Below is a small trained network, with its code and all its weights. Each question gives an input and a class and asks what happens when units are switched off, that is, made to give their printed mean instead of their output.

import numpy as np


def w(rows, s, z=0):
    codes = np.array(rows[::2]) - 128.0
    scale = np.full(codes.shape[1], s)
    scale[-1] = z or s
    return codes * scale


def norm(h):
    return h / np.sqrt((h * h).mean(-1, keepdims=True) + 1e-5)


def f(y):
    return np.maximum(y, 0)


def log_softmax(a):
    a = a - a.max(-1, keepdims=True)
    return a - np.log(np.exp(a).sum(-1, keepdims=True))


def net(x, mask):
    res = np.array(x, float).reshape(1, 7) / 4 @ E
    u = 0
    for l in range(3):
        y = f(norm(res) @ A[l][:, :-1].T + A[l][:, -1])
        res = res + np.where(mask[u : u + 7], y, B[l][:, -1]) @ B[l][:, :-1]
        u += 7
    return log_softmax(norm(res)[-1] @ U[:, :-1].T + U[:, -1])


A, B = {}, {}
E = w([
[162,84,84,158,115,59,119,164,123,115,155],'x0',
[228,196,85,116,169,80,133,114,207,77,136],'x1',
[87,110,74,241,178,123,47,188,214,158,128],'x2',
[72,131,254,134,217,121,71,26,171,126,174],'x3',
[181,58,51,86,3,70,166,58,143,118,60],'x4',
[169,147,188,13,126,203,62,63,112,89,160],'x5',
[8,133,82,238,185,203,161,22,160,84,151],'x6',
],0.0032)
A[0] = w([
[39,153,76,245,141,134,106,202,100,220,165,16],'L0N1',
[138,60,101,137,61,156,181,49,66,106,131,47],'L0N2',
[131,138,150,185,194,147,90,104,224,79,211,129],'L0N3',
[148,209,255,200,219,174,86,170,108,124,236,68],'L0N4',
[47,88,66,222,167,194,202,142,207,114,68,55],'L0N5',
[126,122,151,219,254,86,75,170,112,127,153,25],'L0N6',
[42,73,224,103,105,203,61,103,60,215,54,3],'L0N7',
],0.0036,0.0018)
B[0] = w([
[212,174,224,139,133,149,175,132,88,79,199,220],'L0N1',
[24,83,120,120,116,155,170,113,114,148,112,189],'L0N2',
[130,145,24,110,146,71,96,113,184,133,127,225],'L0N3',
[36,23,38,33,111,104,52,77,171,158,70,253],'L0N4',
[193,140,190,141,170,119,94,180,89,183,38,223],'L0N5',
[122,162,133,67,164,108,124,104,245,160,191,204],'L0N6',
[2,28,121,137,55,135,54,113,121,145,43,210],'L0N7',
],0.0043,0.0036)
A[1] = w([
[161,140,101,66,92,63,104,195,156,180,162,33],'L1N1',
[144,184,39,120,130,229,125,87,165,103,90,10],'L1N2',
[92,174,115,252,193,151,147,121,152,159,121,94],'L1N3',
[118,145,94,225,158,88,195,151,194,139,115,44],'L1N4',
[185,129,133,44,112,74,125,209,149,185,136,2],'L1N5',
[199,176,239,67,176,138,97,173,125,120,198,50],'L1N6',
[151,137,111,105,38,143,186,186,79,101,105,172],'L1N7',
],0.0047,0.00099)
B[1] = w([
[183,130,171,201,145,145,116,144,113,127,113,241],'L1N1',
[191,119,103,69,131,94,106,93,173,74,143,189],'L1N2',
[198,167,175,152,152,82,138,173,84,150,190,213],'L1N3',
[142,126,217,107,112,199,145,121,3,142,75,202],'L1N4',
[166,150,109,229,166,167,121,106,75,87,130,253],'L1N5',
[90,168,148,210,178,162,166,191,95,203,162,206],'L1N6',
[115,80,107,122,168,110,47,73,204,144,141,241],'L1N7',
],0.006,0.0035)
A[2] = w([
[122,93,167,161,176,83,75,118,215,120,122,54],'L2N1',
[136,181,174,141,135,80,209,31,105,121,139,24],'L2N2',
[74,92,80,90,45,84,140,98,189,87,199,246],'L2N3',
[204,74,75,185,54,90,142,75,105,128,103,197],'L2N4',
[200,81,137,113,49,141,126,170,65,118,76,48],'L2N5',
[254,126,86,150,102,88,102,165,94,109,33,37],'L2N6',
[135,171,149,32,128,154,170,64,141,72,41,102],'L2N7',
],0.0046,0.0012)
B[2] = w([
[99,126,78,122,126,81,126,60,169,160,230,204],'L2N1',
[159,128,130,172,116,100,185,196,90,123,99,173],'L2N2',
[162,201,135,152,102,176,154,254,110,94,85,202],'L2N3',
[74,117,109,25,137,156,111,79,176,129,156,240],'L2N4',
[63,153,101,110,175,78,84,92,192,139,171,199],'L2N5',
[81,137,173,162,193,100,68,109,157,183,176,253],'L2N6',
[193,176,97,234,161,110,114,146,140,110,186,200],'L2N7',
],0.0068,0.0042)
U = w([
[223,179,189,251,166,126,177,204,47,155,138,109],'0',
[243,182,8,101,76,136,214,134,184,2,119,4],'1',
[104,149,88,117,199,95,21,77,209,173,201,217],'2',
[14,48,143,42,20,170,151,149,91,151,32,96],'3',
],0.0079,0.0021)

Each question gives the input, the list of numbers given to net, and the class t.
The units are the neurons (one row each of A and B). Each row of codes is followed by its name. A weight is (code - 128) times the scale printed after its matrix; where a second scale follows, it is the last column's (A, B and U).
mask holds one flag per neuron, layer by layer. A switched-off neuron (its flag False) gives its mean, the last column of its row in B, instead of its output. The means were averaged over made-up inputs and are rounded, as every weight is.
A unit's drop is (log p(t) with every unit on - log p(t) with that unit switched off) / (log p(t) with every unit on - log p(t) with every unit switched off).
The circuit of an input: a set's keep is (log p(t) with only the set's units on - log p(t) with every unit switched off) / (log p(t) with every unit on - log p(t) with every unit switched off). Starting from the 12 units with the biggest drops (on a tie, the unit counted first), units are removed one at a time, each time the one whose removal leaves the highest keep (on an exact tie, the one counted first), for as long as the keep stays at least 0.8.
circuit, biggest first: the units of the circuit, biggest drop first
most important unit: the unit with the biggest drop
k most important neurons: the k neurons with the biggest drops, biggest first
top k neurons in layer l: the k neurons of layer l with the biggest drops, biggest first
drop when u is switched off: that unit's drop, to one decimal
input [-2,-6,-3,-4,6,6,-5], class 2: circuit, biggest first => L2N5
input [-8,-6,7,-3,-7,7,1], class 3: circuit, biggest first => L0N7, L2N6, L2N7
input [-5,-3,4,3,5,6,-3], class 3: circuit, biggest first => L0N7, L2N6
input [-8,-2,-3,-5,6,-2,3], class 1: top 3 neurons in layer 0 => L0N7, L0N4, L0N2
input [-7,-4,4,-5,4,3,-3], class 3: 2 most important neurons => L0N7, L0N5
input [-2,-3,-1,6,5,7,-2], class 3: circuit, biggest first => L0N7, L2N6, L1N7
input [-3,-4,-8,0,8,5,5], class 1: circuit, biggest first => L2N7, L2N6
input [0,2,3,-4,-6,-1,5], class 0: 2 most important neurons => L0N1, L0N5
input [-1,-6,5,-3,0,3,2], class 3: circuit, biggest first => L0N7, L2N6
input [4,-1,-8,4,-2,1,-1], class 0: 2 most important neurons => L2N7, L2N4
input [-6,6,-7,-4,-2,4,2], class 1: 2 most important neurons => L1N2, L2N6
input [-6,1,-6,0,-2,3,0], class 0: 2 most important neurons => L2N7, L2N4
input [-7,-8,6,-7,0,-3,2], class 0: 2 most important neurons => L0N1, L0N4
input [-3,4,1,1,8,2,1], class 1: top neuron in layer 2 => L2N3
input [-6,6,-4,-3,6,-2,-1], class 2: 2 most important neurons => L2N6, L2N4
input [2,1,-7,2,0,-4,1], class 0: 2 most important neurons => L2N2, L0N4
input [-2,2,-1,5,4,0,1], class 1: drop when L2N3 is switched off => 0.1
input [-4,-8,0,8,5,-5,4], class 3: drop when L1N7 is switched off => 0.1
input [-4,-8,5,-3,-4,5,5], class 3: drop when L0N7 is switched off => 0.6
input [8,2,7,2,-2,-6,4], class 0: most important unit => L1N4
